Each row was made from one small tree. Brackets hold a mark, then the marks that hang from it, in alphabetical order. Every link used is in the known rows. Write each row's tree.
Each row is shifted at random along 6 fixed directions that mean nothing.
Known rows:
{R {K {J B W}} {V G L}}: [ -60  299   93   88 -102 -235  169  -21   31  294 -215  -10 -209    2
   51  315  227  141  -14 -292 -268  315 -212  140  -81  398  208  175
    5 -415 -189  -14 -166  155  -46 -144 -444   67  -20 -226  160 -297
  360  197  -75]
{K {J {B {W {C G}}}} L R V}: [-104  206  216   73 -184 -231 -232  149    7  -28   57 -227  -31  320
  474  373  395  -86  150  -95  309  256  169  303 -281  -99  334   97
 -179 -111 -382    8  -39  -84 -164  139 -161 -273 -290 -378    5 -431
  -75  207 -222]
{V {L {K {J B W} R}}}: [  11  284  118   90   51 -178   92  -82  -18  233 -349  -34  -21 -116
  -24  242 -110  161   -5 -215 -307  144 -231  295 -248   82  166   36
 -379 -100 -126  -41   45  -63  183 -121 -326  -58  153 -155  233   54
  139  -68 -104]
{G {B W} {R {K {J C} L}} V}: [ -42 -125   58   37  -82   90  -77 -148 -135   57  -89 -171 -133  -87
 -129  178  -87   58  147  117  -18   33 -124  142 -157  -76  -43  -86
   41  -30  179 -184    0  237  218   67 -174    9  153   38  148  -56
  -59 -164 -234]
{K {R W} {V L}}: [ 158  231  208  118   81 -320  155    8    8  239 -621   36  325  -51
  -18  306  -99  -67 -213 -211 -368  188 -110  152 -295  -70  136 -202
 -110  144 -112  -92  -28 -231  255   68   60   -5  292 -222  331  -30
  -64 -199   92]
{C {G B {R K} {V {L W}}}}: [  50   86  162 -212 -112   45  -92 -179  -88  190  124 -335 -518   37
  -14  292  218   38   99  -72  277  171 -112  418 -140  312   40   62
 -192 -317  214 -254   86  370  153  169 -557   33   37   75 -106  182
   21   95 -216]
{J L {W B {C {R V}}}}: [ 112  193   33   65 -184 -164  123  108   -6  -62 -112   22 -117  132
   95  411  285  -70   95 -105 -177  272  -55  105 -106  286  436   86
   36 -234 -104  -97 -131  -38   27 -134 -328 -104  -22 -217  179 -155
  138   -5 -349]
{G {B K} R V}: [ -37  129  386  -97 -291 -239  -39  -43   28  187  120 -254  -26  456
  229  592  374 -161 -240 -219  155  422  253   37 -136  161  299  -74
   19 -330 -237 -324  147  247 -107  226 -231    7 -357  -88  120 -143
  280  233 -251]
{L {W B C J}}: [ 166   16   28   36  138 -226   48   -2 -215  302 -103 -368 -188  273
 -152  190 -309  -18  -66 -143   17  -80 -298  103 -151 -171  179 -101
 -393  159   29 -223  137  -52  116  -40 -159  144   89  -67  123  520
  421  -93 -178]
{J {C G R} L V {W {B K}}}: [ -17 -120 -181  166 -172    9  129  102  107  -22  -29  -13    9  -47
   -1   57  114  262  286  213 -396  141 -329  116   25   17  228  255
   40  -67 -343  -99  -89   23    8 -349 -237  -26  -14 -116  399  -44
   74 -176 -404]
{B {K J {V G L}} {W {C R}}}: [  60  148   21  -17   60  -95  -44  -18  -16   13 -340  -32  -98 -151
  120   95   -2 -367  143  -42  -54   46  -19  305  -49   71  130  -64
 -257   63   37    2 -131   72   88   94 -136 -228  118 -334  220 -293
 -226  -53  -10]
{J {V L} W}: [ -38   41  235    2 -174 -193  -42  -36  166  100 -141  -86  105  123
  110  109  157  174 -111 -102  -81  361  -20  212  -50   14   73  104
  124  -32 -278 -144   42    5 -162 -150 -226  -76 -209  -88   73 -157
  117  -42 -142]
{L {W {B K} {J {C G} V}}}: [ -95 -145 -219  -71  153  -78  -62  -14 -155  -53  113 -364 -103   85
   36  -87 -221   67  246  249   31 -107 -279   91  333 -230  -33   20
 -138  161   45  -12  -93   86 -202 -203 -125  -85  -85    3  111   95
    0 -122 -261]
{C {G B} {R V}}: [  82  243  311  -58   35 -451    2  107   47  322  -30 -276  242  340
  274  322  200   49 -232 -133  -10  289 -104  115   55 -110  308  -42
 -148 -113 -251 -217   10  -37  -53  281 -142   34  -74  -31  180  249
  -71   78 -146]
{W B {C G} J L}: [ 141  351   84   98  -12 -457   63  197 -299  196  -66 -191 -248  369
  141  599  164 -358    7 -288  121  162  140  106 -169  285  544  -57
 -296 -237  -60  -58 -153 -197   65  243 -324   -6  -51 -458   16   77
  306  197 -347]
{B {K {J C} V}}: [ -39  -35  -39   95    2   67   12  -25  -42  222   49  -81 -248   10
  -64  102  127   64  198  -31  -77  -36  -60  190 -214    1   56  257
 -263 -123 -165   -8  144  104  -68   -7 -272   86  -49  -65   37   10
  236  130  -57]
{W B C {J {V G}} {L K}}: [-151 -155 -281   78  -79  -32 -206  133 -213 -211   63 -288 -336  135
  180   46 -213 -146  289  135  343  -90 -160   74  172  -45  -38 -153
   31   37   32  -12 -253   28 -219  -89    3 -139 -202 -292  -82 -207
   59 -101 -298]
{J {B {K {V L}}}}: [-110   34 -196  -49  262 -128   -8 -121   -9  177 -185  -34  -12 -222
   12   34 -261   81  -19  158 -262  -39 -342  288  240  -58  -20   44
 -280   78  150   88 -115  130 -114  -34 -142   -5   97   24  185  182
 -131 -157   -4]
{B {K {V {G R} L}} W}: [ 108  -45 -126   31  -64  167   87  -95    5  134 -235   -3 -263 -230
  -74   57  -44 -190  115   10 -136  -21 -208  251 -183  203   25  -25
 -206  -10   57  -64  -28  219  218  -67 -159   -6  205 -148  264 -105
   72  -49   53]
{B {K R {V G}}}: [  19  215   26  141  -72  -68  131   24   39  130 -254  110  -20  -43
  115  289  128 -184   -7 -190 -200   87   33  104 -251  190  169   14
 -213 -152 -230   45  -59  -31   98   52   -4  -60   73 -306  264 -291
   69   97   86]
{C {G B R V}}: [ -51   98  101  -10 -118  -80  -58  -73  -90  231  202 -174 -138  156
  143  314  218    7  -18  -21  138  158   55  193   31  131  118   56
  -21 -301  -61 -147  -36  179   65  214 -197   32 -134   43   -3   86
   42  133 -202]
{W {C {G {R K} V}} L}: [ -53  -65  -73    2 -147    4 -111   82 -182  -72  158 -231 -293  147
   85  258  160 -164  227   90  126   -4   44  125   23  170  142  -80
   35 -251   20  -52 -149  109    0   95 -128  -10  -42 -100   -9  -61
    9   74 -298]
{R V {W B}}: [ 215  243  154 -296  199 -235   64  -61  -70  109 -174 -186 -172   47
  -17  270   55  -80  -87  -86   41  108 -183  243   43  132   94   22
 -136  -30  424  -48  -55  103   -7  112 -383  -30  158   11  -91  144
 -161  -88  -51]
{R {K L} {V G} {W B {J C}}}: [ -16   50 -128   42   51 -150  160   70 -212  124 -122 -247 -306  110
  -70  224  -41   47  211  -40  -97   21 -308  -17   52  191  118  -45
   26 -197  134  -10 -238  143  -69 -141 -333  107  121 -210  127 -132
  221   57 -201]
{J {V {G R} L}}: [ -56  254  -13   97   69 -136   65 -137   -8   80 -388  248  104 -347
   65  112 -133  -86  -68  -20 -272  140   -6  263  184  232  -90 -121
  118 -108   81  123 -349  -29  153   12  -17 -166  109 -173  163 -364
 -301 -128    0]
{L {K {R B} V} {W {J C}}}: [ -70   72   13   69  -15 -117   62  109 -153 -109  -75 -257   55  270
  114  234  -37   16  162  -69  -41   51  -52  -97  -65 -135  187 -156
  -79  -38 -203  -63  -12 -120  -30 -198   18 -185  -77 -130  210 -221
  194   51 -187]
{L {K {J C} V} W}: [  31  107 -135  147   10  184  155  -43 -145   41  -58   31 -317 -150
 -167   79  114   94  363 -189 -102 -134  -88   89 -332  201   81  237
 -245 -198  -26   -9   87  -13  209 -164 -240  -43  100   -6   49 -150
  299   74  -43]
{V {G R} {L W}}: [ -46  293  143   72 -189 -175  159   23  -38  -11 -150   -5   50  152
  228  305  189 -220  -89 -273  -27  314  206  -43   24  379  278 -245
  137 -298 -244  -67 -188   11   66  -99  -65 -180 -170 -283  251 -511
  210  274 -118]
{K {J C} L R V}: [-173 -131 -130  370 -106  122 -100   91  -77  -39 -101   30   91  -64
  102   54   -6  132  305  114  -27  -65  -20   85 -285 -290  -20  -13
   44   62 -348   78  -53 -177   12  -33  160  -71   36 -200  112 -326
  -80  -38  -92]
{R {V {L K W}}}: [ -37 -105 -215  -14  -80  105   59   34  -55 -109   79 -188 -186   12
   31   -1   82   58  220  -24   29  -31 -218  -61   47  151   45  -77
   97 -127  -40  -89  -65  145 -148 -260  -93  -20  -33   80   56 -178
  230   72  -73]
{C {G V} R}: [   8 -105 -278  250  -87   95  113   80  -26  111    5  159   48 -151
  -45  -26   55   36  209   91 -209 -126 -167  -44   10   40   45   42
  101 -111 -192   -9 -176  -33  271   12  189  118  218   17  184   66
  -48  -96    0]
{J B {L W}}: [   6   49   52 -222 -178  195 -138  -79  154 -528   -2   70 -209 -203
  119  -28  197  -10  178   87  293  206   22  137  -58  212  -79  114
  194  -10  250  -30  -26  152   -2 -114 -200 -321  -75  -17 -161 -473
 -317 -130 -179]
{W B {C G}}: [  56  -56 -243    7   36   80  -37   88 -143  -37  137  -76 -324   -3
  -23   92  -29 -135  194  121  159 -207 -128   46   56   50  131   60
  -90   -9  121  -23 -116   65   99   52  -48   25   51 -123  -24  154
   15  -25 -183]
{J L {W {C R}}}: [  72 -102  -58  149 -155  117   70   13   29  136   13  -79 -252    6
 -149   13   21  232  197   22 -248   42 -298  271 -239   70  160  193
 -214 -110 -172 -131  117   34  146 -280 -352   92   95    5  187  309
  273  -68 -256]
{K {J C} L V}: [-109  113   78  190  129 -168  -69  -35 -116  377  -47 -170  -27   78
   65  155   24  246  107  -59  -52   41  -49  359 -190 -160   99  175
 -307  -69 -205   25   66  -97 -156  113 -266   20  -64  -63   -7   95
   76   97 -121]
{R {B {K L}}}: [  47  -87 -159 -146  117  140   29  -31  -17  -38  -75 -104 -209 -179
 -119   25 -166  -10   93  159  -27 -127 -279   96  -40   26    1  -80
 -176   85  317   -3  -16  142   39   33 -156  -11  275   26  113  127
 -206 -101  -30]
{G {B {K {J L}} {W C}} {R V}}: [  69  -19  -26  -23 -191   86   31  -43 -133  114  192 -253 -510  102
  -13  353  247 -136  206  -26    1  102 -137  237 -226  258  239   76
 -211 -315   60 -151   37  332   55  -78 -528   43  -46  -44  139  -46
  337  197 -300]
{J {L {K V}} {W C}}: [ -21    8 -148  175  -61   30   79  -16  -23  -51 -227   -1   18 -132
  -62   71  -47  135  177   -4 -380   13 -187   42 -126   63  124  115
  -45    8 -128  -79  -28  -93   19 -253  -29  -74   41  -31  292 -124
  181 -200 -178]

Write each row's tree:
[-119  166 -204  222  -38  -50  226   15  -67  103 -182   19  -69 -114
   29   47  -95   69  108 -234 -212   20 -231  -95  -21  260  145  -60
  -57 -191 -243  -25 -181   28  106 -291  -20  -39   -5 -188  321 -312
  406  119  -26]
{V G {L {K {J B}} W}}
[   5   44   -2 -142 -101 -151   81  179 -102   37  174 -316 -337  367
  100  312  314  -70  100  -67   86  169  -67   56  -71  251  361   -1
 -113 -274   52    6  -88  135 -191  -87 -392  -10  -95 -120    9  -35
  281  308 -104]
{R {B {W L}} {K V}}
[  40  156  165  -13 -230   -4    5  -72  -12   48  -31 -109 -278   73
   39  274  339  -50  122 -347  209  210  132  132 -355  347  132   69
   -4 -282 -118 -217  107  125   18   21 -287  -81 -113  -84 -117 -321
  282  143  -95]
{G {V {L {K J} W}}}
[  17 -218 -191   39 -161  131  -29  161 -107 -280  141 -102 -210  103
   20  -19   53 -239  248  111  130  -96   21  -62  -34   49  168  -93
   78   12   33   -9 -110   54   13 -182    1  -97  -32 -143   56 -155
  150   40 -189]
{B {W C L}}
[ -84   54 -265  126   48 -126  182   66 -180  259  188 -256 -181  169
   56  218  112   -4  267  -52 -258 -108 -174  140   57  196  412   34
 -419 -305 -199    6 -117   72  -74 -127 -261   42   26  -29  351  191
  296  235 -217]
{B {K {L {W {C {G V} R}}}}}
[ 192  152   -1  131   96 -321  216   44 -178  328 -421 -124    6   53
 -106  371 -193  -58  -81 -168 -307   84 -347  113 -187    8  178 -228
 -155   23   17  -77 -126 -116  221  -56 -157  152  346 -210  250  187
  198 -133  -53]
{K {R {V L} {W B J}}}
[ -59  113  246  -48  -61 -220  -15  -73  -39  134   47 -273  103  175
  119  282  146  162  -23   67 -106  313   22  200  119   22  147   47
  112 -199 -100 -221  -36  140  -54   29 -272  -65 -179   43  163  -23
  -25   -4 -430]
{J {C {G B {R W} V}} L}
[  38 -319  -41   31 -148  222 -138  -95   87  111  -72 -170 -164 -106
 -150  -93 -145  183   68   40  140  -64 -285  118 -244 -119 -228  -27
   79  127  -70 -325  201  206   41    1   55  152   79  125  -48  160
  119 -261  -26]
{G {V {L K}}}
[-166  205  -13  -66  143 -326   27   44 -232   17  -84 -272  160  181
  227  301    5  -87   44   89 -183  138   -9   24  264  -27  238 -277
  -69  -88  107  171 -307  -51 -181    7 -101 -187  -23  -85  245 -254
 -183  137  -87]
{G {R {B W} {K J L V}}}
[  25 -105  -41   51   16  -15 -108    4 -112  266 -121 -333 -258   68
    9   90 -118  126  137   36  156   -6 -374  401 -268 -246  -71  -39
 -277  148  -41  -77   76   35   21  -27 -225   96  119 -123  -43  249
   50  -82    6]
{K J {R {W B}} {V L}}
[  28   85   26  -76   30  -64  -17  -63   31   91 -185  -36 -117  -84
   47  178   96 -138    7  -63  -33  104  -10  223 -103  145   75   28
 -190  -23   37  -37   32   93  -87  113 -203  -42   28 -120   56  -89
  -51    8   24]
{B {K {V L}}}
[ -51   -1 -176   -5   30  131  -44  -77 -203  -45  135 -187 -407  -47
  -19  -44  -21   39  339   10  213  -95  -96  250  -79  144  -22   30
 -272  -94  223   93  -32   49  -18  -98 -358  -86   80   14 -142   27
   20   95 -105]
{K {L {W J}}}
[  -6 -165 -149   82 -208  266    1   10  -81 -134 -105  -40 -311 -122
 -155  145   38   55  273  153 -129   19 -239   26 -221   73  -26   -6
  161  -73   77  -58  -55   92  207 -155 -128   35  165  -50  140 -200
   46 -108 -148]
{G {R B {K {J L {W C}} V}}}
